Here is a tiny trained network, its code and every weight. The questions are about switching its units off for an input and a class, where a switched-off unit gives its printed mean instead of its output.

import numpy as np


def w(rows, s, z=0):
    codes = np.array(rows[::2]) - 128.0
    scale = np.full(codes.shape[1], s)
    scale[-1] = z or s
    return codes * scale


def norm(h):
    return h / np.sqrt((h * h).mean(-1, keepdims=True) + 1e-5)


def f(y):
    return np.maximum(y, 0)


def log_softmax(a):
    a = a - a.max(-1, keepdims=True)
    return a - np.log(np.exp(a).sum(-1, keepdims=True))


def net(x, mask):
    res = np.array(x, float).reshape(1, 3) / 4 @ E
    u = 0
    for l in range(3):
        y = f(norm(res) @ A[l][:, :-1].T + A[l][:, -1])
        res = res + np.where(mask[u : u + 7], y, B[l][:, -1]) @ B[l][:, :-1]
        u += 7
    return log_softmax(norm(res)[-1] @ U[:, :-1].T + U[:, -1])


A, B = {}, {}
E = w([
[64,91,106,112,87,57,117],'x0',
[186,97,74,255,152,241,108],'x1',
[67,62,122,148,109,73,154],'x2',
],0.0028)
A[0] = w([
[50,32,169,51,108,69,253,152],'L0N1',
[114,132,187,40,64,44,88,69],'L0N2',
[56,148,147,135,89,99,155,84],'L0N3',
[128,158,93,60,88,114,9,80],'L0N4',
[60,40,102,132,79,53,75,202],'L0N5',
[77,28,58,90,76,57,166,34],'L0N6',
[198,144,185,120,122,162,192,254],'L0N7',
],0.0039,0.0013)
B[0] = w([
[212,142,89,156,197,215,173,252],'L0N1',
[74,112,229,150,88,16,80,233],'L0N2',
[243,128,156,132,135,197,131,172],'L0N3',
[179,217,206,140,166,159,187,171],'L0N4',
[149,133,4,149,193,226,154,226],'L0N5',
[161,178,79,176,123,213,214,209],'L0N6',
[100,134,132,128,95,41,181,201],'L0N7',
],0.0039,0.0042)
A[1] = w([
[82,42,88,45,69,77,1,39],'L1N1',
[96,43,69,176,104,155,120,154],'L1N2',
[114,82,63,186,114,126,122,128],'L1N3',
[146,138,132,37,140,113,160,117],'L1N4',
[34,77,76,57,98,64,14,3],'L1N5',
[137,175,77,98,136,112,184,122],'L1N6',
[98,66,73,143,93,120,90,52],'L1N7',
],0.0066,0.0053)
B[1] = w([
[104,110,84,189,239,243,97,128],'L1N1',
[44,82,78,206,218,47,23,254],'L1N2',
[75,63,64,182,185,31,40,233],'L1N3',
[121,79,71,191,133,160,129,196],'L1N4',
[77,96,88,47,34,76,254,128],'L1N5',
[193,146,96,113,174,212,165,229],'L1N6',
[151,163,167,240,166,203,138,137],'L1N7',
],0.0063,0.0039)
A[2] = w([
[82,99,93,113,194,144,27,94],'L2N1',
[95,70,28,179,181,115,59,105],'L2N2',
[99,44,52,199,190,91,63,123],'L2N3',
[167,158,172,81,86,51,99,115],'L2N4',
[167,1,94,29,148,153,38,2],'L2N5',
[41,88,142,176,178,63,43,124],'L2N6',
[116,18,68,148,187,85,44,113],'L2N7',
],0.0057,0.0053)
B[2] = w([
[196,109,26,234,135,208,120,187],'L2N1',
[55,35,114,228,84,28,6,239],'L2N2',
[9,74,54,215,92,3,24,253],'L2N3',
[79,146,153,120,5,85,69,140],'L2N4',
[129,192,146,82,46,77,172,128],'L2N5',
[251,189,112,168,201,215,221,211],'L2N6',
[81,93,63,253,185,63,66,228],'L2N7',
],0.0055,0.0082)
U = w([
[31,30,2,242,188,48,21,242],'0',
[47,214,225,24,10,15,85,137],'1',
[217,201,41,94,210,223,244,190],'2',
[25,2,145,2,135,152,96,1],'3',
],0.0074,0.0057)

Each question gives the input, the list of numbers given to net, and the class t.
The units are the neurons (one row each of A and B). Each row of codes is followed by its name. A weight is (code - 128) times the scale printed after its matrix; where a second scale follows, it is the last column's (A, B and U).
mask holds one flag per neuron, layer by layer. A switched-off neuron (its flag False) gives its mean, the last column of its row in B, instead of its output. The means were averaged over made-up inputs and are rounded, as every weight is.
A unit's drop is (log p(t) with every unit on - log p(t) with that unit switched off) / (log p(t) with every unit on - log p(t) with every unit switched off).
The circuit of an input: a set's keep is (log p(t) with only the set's units on - log p(t) with every unit switched off) / (log p(t) with every unit on - log p(t) with every unit switched off). Starting from the 12 units with the biggest drops (on a tie, the unit counted first), units are removed one at a time, each time the one whose removal leaves the highest keep (on an exact tie, the one counted first), for as long as the keep stays at least 0.8.
units of the circuit, in order: the units of the circuit, biggest drop first
unit that matters most: the unit with the biggest drop
top k neurons: the k neurons with the biggest drops, biggest first
k most important neurons of layer l: the k neurons of layer l with the biggest drops, biggest first
drop when u is switched off: that unit's drop, to one decimal
input [-8,-7,2], class 1: 2 most important neurons of layer 1 => (L1N2, L1N3)
input [0,-7,5], class 2: top 4 neurons => (L1N2, L1N3, L2N3, L2N2)
input [3,-4,-2], class 2: unit that matters most => L1N2
input [-2,4,-6], class 2: units of the circuit, in order => (L1N3, L1N2, L2N3, L2N2)
input [0,-3,-7], class 1: top 3 neurons => (L1N2, L0N5, L0N1)
input [-6,-4,-1], class 2: units of the circuit, in order => (L2N2, L2N3, L1N2)
input [-2,3,-6], class 2: units of the circuit, in order => (L1N3, L1N2, L2N3, L2N2)
input [-7,0,3], class 2: top 2 neurons => (L1N3, L1N2)
input [-2,-3,-1], class 1: top 4 neurons => (L0N2, L1N2, L1N3, L0N5)
input [7,1,-8], class 2: top 4 neurons => (L0N4, L2N3, L2N2, L0N2)
input [-5,-8,-3], class 1: top 3 neurons => (L0N2, L1N2, L0N5)
input [2,-5,4], class 2: top 2 neurons => (L1N2, L2N3)
input [-7,-6,4], class 2: 2 most important neurons of layer 1 => (L1N3, L1N2)
input [1,-7,-2], class 2: top neuron => (L1N3)
input [-5,-6,-2], class 1: 3 most important neurons of layer 0 => (L0N2, L0N5, L0N6)
input [-1,-5,-6], class 1: drop when L1N2 is switched off => 0.6
input [-4,-6,-3], class 1: drop when L0N2 is switched off => 0.9
input [-1,-8,-6], class 1: drop when L1N2 is switched off => 0.3
